Here is a tiny trained network, its code and every weight. The questions are about switching its units off for an input and a class, where a switched-off unit gives its printed mean instead of its output.

import numpy as np


def w(rows, s, z=0):
    codes = np.array(rows[::2]) - 128.0
    scale = np.full(codes.shape[1], s)
    scale[-1] = z or s
    return codes * scale


def f(y):
    return np.maximum(y, 0)


def log_softmax(a):
    a = a - a.max(-1, keepdims=True)
    return a - np.log(np.exp(a).sum(-1, keepdims=True))


def net(x, mask):
    res = np.array(x, float).reshape(1, 3) / 4 @ E
    y = f(res @ A[0][:, :-1].T + A[0][:, -1])
    res = res + np.where(mask, y, B[0][:, -1]) @ B[0][:, :-1]
    return log_softmax(res[-1] @ U[:, :-1].T + U[:, -1])


A, B = {}, {}
E = w([
[126,86,170,35],'x0',
[183,217,191,122],'x1',
[253,84,93,128],'x2',
],0.011)
A[0] = w([
[68,67,13,150,72],'n0',
[20,152,157,105,67],'n1',
[136,93,161,28,37],'n2',
[229,97,87,120,38],'n3',
[123,104,158,50,47],'n4',
[192,184,203,146,46],'n5',
[121,134,72,226,61],'n6',
[116,104,160,59,63],'n7',
[102,58,90,139,44],'n8',
[173,227,185,116,1],'n9',
[135,190,78,193,121],'n10',
[111,65,81,147,104],'n11',
[128,173,67,207,45],'n12',
[89,49,82,139,50],'n13',
[155,198,127,123,219],'n14',
[17,188,163,120,33],'n15',
[81,65,53,130,27],'n16',
[11,168,157,137,42],'n17',
[88,37,87,144,27],'n18',
[41,104,167,144,80],'n19',
[149,82,144,22,112],'n20',
[126,123,154,46,85],'n21',
[226,80,109,137,26],'n22',
[204,80,55,111,102],'n23',
[158,200,199,167,46],'n24',
[113,94,165,24,73],'n25',
[136,169,83,254,7],'n26',
[116,96,145,49,72],'n27',
],0.011,0.0098)
B[0] = w([
[127,115,199,56,249],'n0',
[225,186,53,151,222],'n1',
[158,110,179,179,180],'n2',
[215,206,71,152,212],'n3',
[148,113,197,184,164],'n4',
[181,127,171,32,180],'n5',
[130,80,190,175,203],'n6',
[142,97,187,206,166],'n7',
[159,167,216,100,175],'n8',
[167,125,229,42,173],'n9',
[101,60,173,173,219],'n10',
[141,124,156,50,207],'n11',
[152,70,201,219,186],'n12',
[150,147,196,71,195],'n13',
[69,63,102,78,254],'n14',
[229,193,86,149,217],'n15',
[158,136,212,58,190],'n16',
[222,178,70,154,219],'n17',
[167,143,194,93,190],'n18',
[197,151,100,114,199],'n19',
[126,76,136,194,225],'n20',
[125,89,163,173,177],'n21',
[254,207,63,159,203],'n22',
[195,201,52,140,248],'n23',
[155,118,214,75,179],'n24',
[136,91,164,208,202],'n25',
[156,98,200,208,196],'n26',
[146,81,145,157,177],'n27',
],0.0094,0.0076)
U = w([
[194,213,81,149,116],'0',
[139,57,187,218,107],'1',
[151,131,191,6,105],'2',
[92,84,62,97,252],'3',
[86,145,74,97,107],'4',
[89,138,102,126,107],'5',
[103,141,113,124,105],'6',
[89,131,92,122,108],'7',
],0.017,0.033)

Each question gives the input, the list of numbers given to net, and the class t.
The units are the neurons (one row each of A and B). Each row of codes is followed by its name. A weight is (code - 128) times the scale printed after its matrix; where a second scale follows, it is the last column's (A, B and U).
mask holds one flag per neuron, in row order. A switched-off neuron (its flag False) gives its mean, the last column of its row in B, instead of its output. The means were averaged over made-up inputs and are rounded, as every weight is.
A unit's drop is (log p(t) with every unit on - log p(t) with that unit switched off) / (log p(t) with every unit on - log p(t) with every unit switched off).
top k neurons: the k neurons with the biggest drops, biggest first
drop of u: that unit's drop, to one decimal
input [7,-8,-8], class 0: top neuron -> (n1)
input [-6,8,-7], class 2: top 4 neurons -> (n9; n24; n14; n5)
input [-8,-4,7], class 1: top 4 neurons -> (n6; n12; n26; n10)
input [-6,-7,-2], class 2: top 3 neurons -> (n0; n16; n11)
input [-7,3,6], class 1: top 4 neurons -> (n10; n26; n12; n6)
input [-6,7,-4], class 2: top 3 neurons -> (n9; n5; n24)
input [7,-2,6], class 1: top 2 neurons -> (n20; n25)
input [-1,-6,-7], class 0: top 2 neurons -> (n1; n17)
input [1,0,-3], class 3: drop of n3 -> 0.2
input [-4,7,-5], class 2: drop of n9 -> 0.1
input [2,3,-4], class 0: drop of n15 -> 0.2
input [4,-8,5], class 2: drop of n14 -> 0.0
